Here is a tiny trained network, its code and every weight. The questions are about switching its units off for an input and a class, where a switched-off unit gives its printed mean instead of its output.

import numpy as np


def w(rows, s, z=0):
    codes = np.array(rows[::2]) - 128.0
    scale = np.full(codes.shape[1], s)
    scale[-1] = z or s
    return codes * scale


def f(y):
    return y / 2 * (1 + np.tanh(0.7978845608 * (y + 0.044715 * y**3)))


def log_softmax(a):
    a = a - a.max(-1, keepdims=True)
    return a - np.log(np.exp(a).sum(-1, keepdims=True))


def net(x, mask):
    res = np.array(x, float).reshape(1, 7) / 4 @ E
    y = f(res @ A[0][:, :-1].T + A[0][:, -1])
    res = res + np.where(mask, y, B[0][:, -1]) @ B[0][:, :-1]
    return log_softmax(res[-1] @ U[:, :-1].T + U[:, -1])


A, B = {}, {}
E = w([
[83,153,102,106,215,35,62,139,231],'x0',
[61,139,213,113,159,173,184,223,160],'x1',
[93,134,45,169,213,128,174,148,75],'x2',
[76,214,71,189,41,187,137,116,202],'x3',
[49,86,176,164,103,62,170,49,119],'x4',
[92,100,106,138,43,65,84,220,83],'x5',
[122,2,60,76,103,157,174,132,195],'x6',
],0.0077)
A[0] = w([
[81,200,85,180,80,169,153,116,167,48],'N0',
[195,61,170,68,200,103,106,131,47,59],'N1',
[85,116,110,119,66,75,115,236,93,60],'N2',
[107,135,112,89,200,69,81,128,171,64],'N3',
[203,159,64,83,153,189,96,206,132,62],'N4',
[173,226,187,125,207,173,149,33,139,82],'N5',
[115,121,41,171,197,130,145,113,78,94],'N6',
[176,116,142,119,215,211,184,53,206,56],'N7',
[194,113,118,136,72,187,185,127,44,54],'N8',
[175,133,194,78,73,154,71,125,183,65],'N9',
[107,66,57,60,114,127,173,137,182,44],'N10',
[156,76,157,78,170,81,121,123,79,63],'N11',
[232,170,71,102,145,190,91,213,159,103],'N12',
[160,70,167,101,157,134,127,134,61,60],'N13',
[163,101,143,100,145,88,148,145,122,61],'N14',
[146,127,67,108,114,113,82,65,103,41],'N15',
[113,163,71,187,77,165,98,101,169,72],'N16',
[102,90,94,141,78,93,82,216,95,81],'N17',
[116,145,53,169,182,137,195,151,74,99],'N18',
[87,170,48,164,192,127,165,145,59,96],'N19',
[16,88,173,187,94,50,210,29,132,23],'N20',
[163,157,88,88,145,181,85,176,126,72],'N21',
[115,150,108,152,102,146,132,127,155,62],'N22',
[87,160,141,135,197,59,27,145,198,62],'N23',
[66,122,57,191,195,131,173,171,91,99],'N24',
[137,96,156,147,79,178,189,106,49,57],'N25',
[71,176,90,172,78,172,137,118,174,70],'N26',
[189,125,59,147,100,71,115,60,111,36],'N27',
[104,136,105,120,152,52,126,125,181,65],'N28',
[150,168,104,143,116,143,136,151,157,76],'N29',
[112,16,85,130,129,157,173,131,200,46],'N30',
[113,193,82,170,53,160,150,98,180,67],'N31',
[14,133,237,79,167,188,227,254,161,17],'N32',
[96,245,201,191,136,91,64,143,59,1],'N33',
[180,99,30,118,105,98,62,26,75,34],'N34',
[170,108,165,154,87,182,185,142,49,51],'N35',
[120,137,115,110,158,85,110,137,182,64],'N36',
[121,42,66,87,97,156,174,154,170,25],'N37',
[114,132,119,163,78,79,69,209,81,88],'N38',
[171,149,234,89,51,118,62,95,170,88],'N39',
[150,234,181,220,161,98,128,140,71,13],'N40',
[94,123,96,95,174,86,92,141,205,74],'N41',
[73,180,99,141,89,166,128,123,153,73],'N42',
[172,91,182,94,170,78,124,135,74,33],'N43',
[133,134,124,130,159,79,117,136,187,38],'N44',
],0.0088,0.0074)
B[0] = w([
[115,118,103,117,190,126,156,186,145,193],'N0',
[109,112,108,127,193,113,171,214,149,213],'N1',
[117,144,104,109,113,107,202,86,120,191],'N2',
[93,149,103,142,114,177,129,129,163,175],'N3',
[85,105,176,189,149,86,96,74,88,195],'N4',
[127,116,68,102,92,90,178,89,81,222],'N5',
[145,105,175,104,86,119,119,140,175,188],'N6',
[97,150,86,97,68,74,229,84,84,217],'N7',
[61,182,97,148,116,189,95,114,165,209],'N8',
[124,85,179,100,102,121,132,117,176,178],'N9',
[166,124,124,85,134,153,78,131,47,181],'N10',
[114,125,121,126,184,125,150,183,150,176],'N11',
[79,95,189,184,160,92,100,76,91,226],'N12',
[106,131,112,123,164,130,135,176,148,174],'N13',
[134,121,116,123,153,145,142,142,137,134],'N14',
[166,160,141,153,114,123,129,135,130,149],'N15',
[139,118,126,129,178,115,155,195,147,190],'N16',
[100,136,95,118,96,89,207,85,124,186],'N17',
[126,84,166,93,82,130,125,120,180,198],'N18',
[139,94,192,76,86,144,133,142,167,202],'N19',
[71,80,195,194,168,86,78,99,63,223],'N20',
[109,111,148,156,131,107,112,117,105,166],'N21',
[120,130,125,125,147,121,131,157,135,135],'N22',
[99,153,94,149,101,204,110,116,138,207],'N23',
[140,90,168,93,84,121,116,119,190,202],'N24',
[77,179,113,141,120,189,94,101,164,201],'N25',
[121,113,112,120,186,121,155,188,132,194],'N26',
[178,157,130,172,121,118,121,130,143,169],'N27',
[97,167,129,149,119,166,103,113,144,155],'N28',
[121,112,128,134,149,125,121,144,116,140],'N29',
[188,121,110,64,125,139,71,138,32,194],'N30',
[120,106,113,110,190,114,144,191,156,205],'N31',
[247,198,129,226,109,78,111,129,174,254],'N32',
[189,117,98,79,140,161,89,119,42,205],'N33',
[215,184,138,196,115,104,139,124,175,201],'N34',
[79,174,91,151,118,195,88,98,170,195],'N35',
[100,152,114,146,107,175,126,123,130,147],'N36',
[167,121,104,72,141,157,86,122,54,186],'N37',
[115,138,92,100,90,88,202,83,95,191],'N38',
[140,71,177,71,90,140,124,139,187,203],'N39',
[174,109,112,62,137,150,63,126,73,192],'N40',
[89,161,105,136,111,174,110,111,144,178],'N41',
[128,129,118,123,167,123,148,173,131,169],'N42',
[112,105,106,112,184,119,138,199,142,173],'N43',
[97,149,109,134,115,167,124,112,144,138],'N44',
],0.011,0.0082)
U = w([
[51,188,80,150,112,236,93,120,169,73],'0',
[112,113,99,113,222,107,164,225,156,103],'1',
[202,124,98,55,130,152,65,131,36,255],'2',
[255,192,137,221,105,72,123,131,179,116],'3',
[89,136,73,89,71,57,234,80,97,50],'4',
[46,79,216,204,164,69,76,91,80,156],'5',
[139,62,216,50,57,139,119,143,225,133],'6',
],0.0099,0.0033)

Each question gives the input, the list of numbers given to net, and the class t.
The units are the neurons (one row each of A and B). Each row of codes is followed by its name. A weight is (code - 128) times the scale printed after its matrix; where a second scale follows, it is the last column's (A, B and U).
mask holds one flag per neuron, in row order. A switched-off neuron (its flag False) gives its mean, the last column of its row in B, instead of its output. The means were averaged over made-up inputs and are rounded, as every weight is.
A unit's drop is (log p(t) with every unit on - log p(t) with that unit switched off) / (log p(t) with every unit on - log p(t) with every unit switched off).
The circuit of an input: a set's keep is (log p(t) with only the set's units on - log p(t) with every unit switched off) / (log p(t) with every unit on - log p(t) with every unit switched off). Starting from the 12 units with the biggest drops (on a tie, the unit counted first), units are removed one at a time, each time the one whose removal leaves the highest keep (on an exact tie, the one counted first), for as long as the keep stays at least 0.8.
circuit, biggest first: the units of the circuit, biggest drop first
unit that matters most: the unit with the biggest drop
top k neurons: the k neurons with the biggest drops, biggest first
drop of u: that unit's drop, to one decimal
input [7,3,-7,-1,5,1,8], class 2: unit that matters most -> N30
input [3,-1,7,6,0,-4,4], class 6: circuit, biggest first -> [N24; N19]
input [0,-1,0,5,-6,-5,4], class 5: top 2 neurons -> [N12; N4]
input [-8,7,2,4,2,7,2], class 0: top 3 neurons -> [N35; N25; N8]
input [5,-5,-4,-7,4,3,8], class 2: top 3 neurons -> [N30; N10; N37]
input [0,-7,1,2,5,1,-6], class 3: top 2 neurons -> [N34; N27]
input [-6,4,-5,-5,-5,-7,0], class 4: top 2 neurons -> [N7; N5]
input [-3,1,-4,7,-5,-7,-3], class 1: circuit, biggest first -> [N31; N0]
input [8,6,5,0,3,3,8], class 0: top 4 neurons -> [N41; N3; N28; N23]
input [5,-6,0,2,5,-7,-5], class 4: top 2 neurons -> [N5; N32]
input [1,-7,5,6,4,-5,-8], class 2: top 3 neurons -> [N40; N33; N32]
input [7,6,-5,4,0,7,0], class 0: top 2 neurons -> [N23; N41]
input [2,-8,2,8,1,3,-1], class 1: top 3 neurons -> [N31; N32; N0]
input [5,2,3,-4,3,3,-6], class 2: unit that matters most -> N33
input [8,-2,8,1,-6,-3,-7], class 0: top 3 neurons -> [N23; N3; N41]
input [5,-5,6,1,-6,0,3], class 5: top 3 neurons -> [N12; N4; N32]
input [-7,-8,8,-4,7,4,-7], class 3: top 2 neurons -> [N34; N27]
input [-7,-7,-6,1,1,2,-6], class 0: top 2 neurons -> [N8; N32]
input [-8,-6,8,-2,3,-2,7], class 0: top 2 neurons -> [N8; N25]
input [-6,-1,-6,7,-3,-2,-1], class 1: unit that matters most -> N31
input [1,1,7,-5,-6,5,3], class 6: drop of N19 -> 0.4
input [4,-6,4,-2,-3,-2,-8], class 2: drop of N33 -> 0.2
input [4,-7,4,7,-3,7,2], class 1: drop of N7 -> 0.3
input [6,-8,7,-2,-5,-6,-2], class 3: drop of N27 -> 0.1
